Here is a tiny trained network, its code and every weight. The questions are about switching its units off for an input and a target symbol, where a switched-off unit gives its printed mean instead of its output.

import numpy as np


def w(rows, s, z=0):
    codes = np.array(rows[::2]) - 128.0
    scale = np.full(codes.shape[1], s)
    scale[-1] = z or s
    return codes * scale


def f(y):
    return y / 2 * (1 + np.tanh(0.7978845608 * (y + 0.044715 * y**3)))


def softmax(a):
    e = np.exp(a - a.max(-1, keepdims=True))
    return e / e.sum(-1, keepdims=True)


def log_softmax(a):
    a = a - a.max(-1, keepdims=True)
    return a - np.log(np.exp(a).sum(-1, keepdims=True))


def net(x, mask):
    ids = ['αβδεηθλξτφω'.index(c) for c in x.split()]
    T = len(ids)
    res = E[ids] + P[:T]
    u = 0
    for l in range(2):
        r = res
        for j in range(2):
            rows = slice(3 * j, 3 * j + 3)
            q, k, v = (r @ M[l][rows].T for M in (Q, K, V))
            z = softmax(np.where(np.tri(T) > 0, q @ k.T / 3**0.5, -1e9)) @ v
            o = O[l][rows]
            res = res + np.where(mask[u + j], z, o[:, -1]) @ o[:, :-1]
        u += 2
        y = f(res @ A[l][:, :-1].T + A[l][:, -1])
        res = res + np.where(mask[u : u + 8], y, B[l][:, -1]) @ B[l][:, :-1]
        u += 8
    return log_softmax(res[-1] @ U[:, :-1].T + U[:, -1])


Q, K, V, O, A, B = {}, {}, {}, {}, {}, {}
E = w([
[91,153,82,206,104],'α',
[101,212,210,71,145],'β',
[47,58,135,58,41],'δ',
[225,137,178,120,100],'ε',
[164,113,69,63,164],'η',
[167,48,139,205,167],'θ',
[183,25,156,51,248],'λ',
[175,194,103,81,118],'ξ',
[81,239,122,188,62],'τ',
[74,254,130,112,183],'φ',
[62,130,136,120,221],'ω',
],0.018)
P = w([
[129,122,46,108,45],'0',
[136,118,4,115,53],'1',
[149,104,45,132,66],'2',
[165,119,69,153,89],'3',
[177,137,85,175,103],'4',
[185,153,120,188,126],'5',
[193,150,147,190,143],'6',
[203,150,181,191,159],'7',
[207,155,191,223,181],'8',
[198,154,197,223,187],'9',
[226,151,200,226,195],'10',
[217,150,211,241,221],'11',
[200,159,229,234,224],'12',
[193,130,214,217,243],'13',
],0.0043)
Q[0] = w([
[6,106,130,134,24],'0.h0',
[93,118,217,53,157],'0.h0',
[171,63,131,90,86],'0.h0',
[95,146,97,85,183],'0.h1',
[117,128,47,204,142],'0.h1',
[152,86,199,72,144],'0.h1',
],0.011)
K[0] = w([
[186,238,164,178,255],'0.h0',
[180,111,157,190,156],'0.h0',
[118,108,118,159,187],'0.h0',
[65,139,147,88,169],'0.h1',
[104,45,50,136,79],'0.h1',
[140,149,172,167,247],'0.h1',
],0.0084)
V[0] = w([
[139,90,109,51,106],'0.h0',
[75,87,121,160,106],'0.h0',
[101,131,162,48,75],'0.h0',
[53,137,82,116,85],'0.h1',
[2,52,175,192,109],'0.h1',
[167,139,38,190,165],'0.h1',
],0.0081)
O[0] = w([
[122,150,164,148,136,248],'0.h0',
[87,145,131,128,133,140],'0.h0',
[26,120,190,88,88,254],'0.h0',
[177,23,165,135,136,170],'0.h1',
[145,193,175,73,145,68],'0.h1',
[113,198,2,147,146,144],'0.h1',
],0.007,0.0023)
A[0] = w([
[229,221,106,118,49,1],'0.n0',
[88,93,46,159,213,135],'0.n1',
[128,2,78,11,143,108],'0.n2',
[119,191,107,23,158,157],'0.n3',
[134,134,184,82,192,57],'0.n4',
[12,76,93,57,128,92],'0.n5',
[150,148,42,105,123,58],'0.n6',
[60,56,79,121,75,118],'0.n7',
],0.0091,0.0028)
B[0] = w([
[138,72,46,84,36,160],'0.n0',
[161,132,110,207,200,254],'0.n1',
[145,192,186,131,181,206],'0.n2',
[195,148,211,161,46,229],'0.n3',
[176,86,1,196,84,207],'0.n4',
[179,141,242,195,86,203],'0.n5',
[80,153,95,11,217,155],'0.n6',
[200,189,98,176,129,149],'0.n7',
],0.0068,0.0053)
Q[1] = w([
[169,86,157,134,96],'1.h0',
[84,132,135,206,114],'1.h0',
[204,97,177,168,103],'1.h0',
[140,68,140,77,1],'1.h1',
[184,100,116,132,126],'1.h1',
[49,186,124,137,133],'1.h1',
],0.0084)
K[1] = w([
[35,153,124,78,145],'1.h0',
[165,136,123,1,144],'1.h0',
[186,140,184,119,75],'1.h0',
[98,55,79,38,100],'1.h1',
[143,222,61,97,57],'1.h1',
[81,147,59,120,129],'1.h1',
],0.0088)
V[1] = w([
[107,62,89,209,104],'1.h0',
[198,65,112,34,162],'1.h0',
[63,38,151,119,177],'1.h0',
[3,65,129,93,210],'1.h1',
[232,165,141,113,151],'1.h1',
[98,233,82,158,146],'1.h1',
],0.0069)
O[1] = w([
[145,93,130,223,96,64],'1.h0',
[253,120,111,23,106,95],'1.h0',
[151,108,162,246,194,4],'1.h0',
[237,169,209,189,87,15],'1.h1',
[72,50,182,172,168,246],'1.h1',
[49,156,204,155,72,231],'1.h1',
],0.0071,0.004)
A[1] = w([
[169,2,143,164,45,154],'1.n0',
[161,123,140,135,159,23],'1.n1',
[99,172,192,185,82,29],'1.n2',
[39,109,125,156,160,165],'1.n3',
[147,169,102,124,184,105],'1.n4',
[134,125,53,86,58,238],'1.n5',
[111,24,96,152,231,17],'1.n6',
[99,125,174,72,147,2],'1.n7',
],0.0099,0.0029)
B[1] = w([
[190,249,14,42,75,138],'1.n0',
[125,53,93,231,72,126],'1.n1',
[161,55,103,129,153,224],'1.n2',
[161,207,120,91,131,254],'1.n3',
[144,4,82,46,147,173],'1.n4',
[62,38,181,187,173,177],'1.n5',
[201,164,164,127,8,247],'1.n6',
[255,140,67,219,83,147],'1.n7',
],0.0074,0.0056)
U = w([
[120,155,9,189,165,85],'α',
[129,117,211,37,18,204],'β',
[128,111,123,115,124,4],'δ',
[136,102,51,79,75,111],'ε',
[174,100,91,48,231,147],'η',
[189,154,46,176,69,86],'θ',
[174,31,155,129,126,32],'λ',
[91,27,126,111,182,104],'ξ',
[86,92,104,182,86,83],'τ',
[109,232,126,74,135,163],'φ',
[124,92,191,201,254,201],'ω',
],0.0075,0.0045)

Each question gives the input, a string of symbols that net reads in full, and the target symbol t.
The units are the heads (3 rows each of Q, K, V and O) and the neurons (one row each of A and B). Each row of codes is followed by its name. A weight is (code - 128) times the scale printed after its matrix; where a second scale follows, it is the last column's (O, A, B and U).
mask holds one flag per unit, layer by layer, with each layer's heads first. A switched-off unit (its flag False) gives its mean, the last column of its rows in O or B, instead of its output. The means were averaged over made-up inputs and are rounded, as every weight is.
A unit's drop is (log p(t) with every unit on - log p(t) with that unit switched off) / (log p(t) with every unit on - log p(t) with every unit switched off).
The circuit of an input: a set's keep is (log p(t) with only the set's units on - log p(t) with every unit switched off) / (log p(t) with every unit on - log p(t) with every unit switched off). Starting from the 12 units with the biggest drops (on a tie, the unit counted first), units are removed one at a time, each time the one whose removal leaves the highest keep (on an exact tie, the one counted first), for as long as the keep stays at least 0.8.
units of the circuit, in order: the units of the circuit, biggest drop first
unit that matters most: the unit with the biggest drop
k most important neurons of layer l: the k neurons of layer l with the biggest drops, biggest first
which heads matter: for each layer, one digit per head in row order, 1 if its drop is at least 0.15 and else 0, layers parted by /
input φ ω ω θ θ φ ω ω ξ α, target α: units of the circuit, in order -> (0.h1; 1.n6)
input η φ η δ φ β η ω α θ α ω η, target ω: unit that matters most -> 0.h0
input ω ξ α φ θ, target θ: 2 most important neurons of layer 1 -> (1.n6; 1.n5)
input ε δ ω, target β: 2 most important neurons of layer 0 -> (0.n7; 0.n5)
input φ λ η, target η: units of the circuit, in order -> (0.n6; 0.n2; 1.n4)
input β β β ω β α ω φ ω φ ω λ λ, target λ: 2 most important neurons of layer 1 -> (1.n6; 1.n4)
input ω η θ ω ξ θ η λ δ θ β ω ω τ, target β: which heads matter -> 01 / 10
input ε λ η, target η: units of the circuit, in order -> (0.n6; 1.n4; 0.n2)
input φ ω ω ω ω α θ ξ ω ω θ ε, target ε: units of the circuit, in order -> (0.n0; 1.n0; 1.h1)
input θ θ δ β β α α φ, target β: units of the circuit, in order -> (0.n3; 0.h1)
input ω δ φ η η α δ δ φ ε ω, target φ: units of the circuit, in order -> (1.n3; 0.h0)
input η α θ ω ε α η λ θ, target θ: which heads matter -> 10 / 00
input ω ω ω ω α δ η, target β: 3 most important neurons of layer 0 -> (0.n3; 0.n1; 0.n7)
input ω β ω ω ω φ η φ ω β δ θ, target β: unit that matters most -> 1.n6
input ω ξ η ω ξ ω ω β λ, target λ: 2 most important neurons of layer 0 -> (0.n2; 0.n5)
input φ φ δ ω ω α λ, target β: 3 most important neurons of layer 0 -> (0.n7; 0.n5; 0.n4)
input ξ η ω η ω η ω δ η η, target ω: 3 most important neurons of layer 0 -> (0.n0; 0.n2; 0.n4)
input ω η ω ω ω ω τ, target τ: 3 most important neurons of layer 0 -> (0.n0; 0.n1; 0.n2)
input ξ δ ω α, target β: 2 most important neurons of layer 0 -> (0.n7; 0.n4)
input θ δ ω θ β τ, target β: units of the circuit, in order -> (0.h1)
input φ ω η λ η η η ξ ξ, target ξ: 2 most important neurons of layer 0 -> (0.n0; 0.n2)
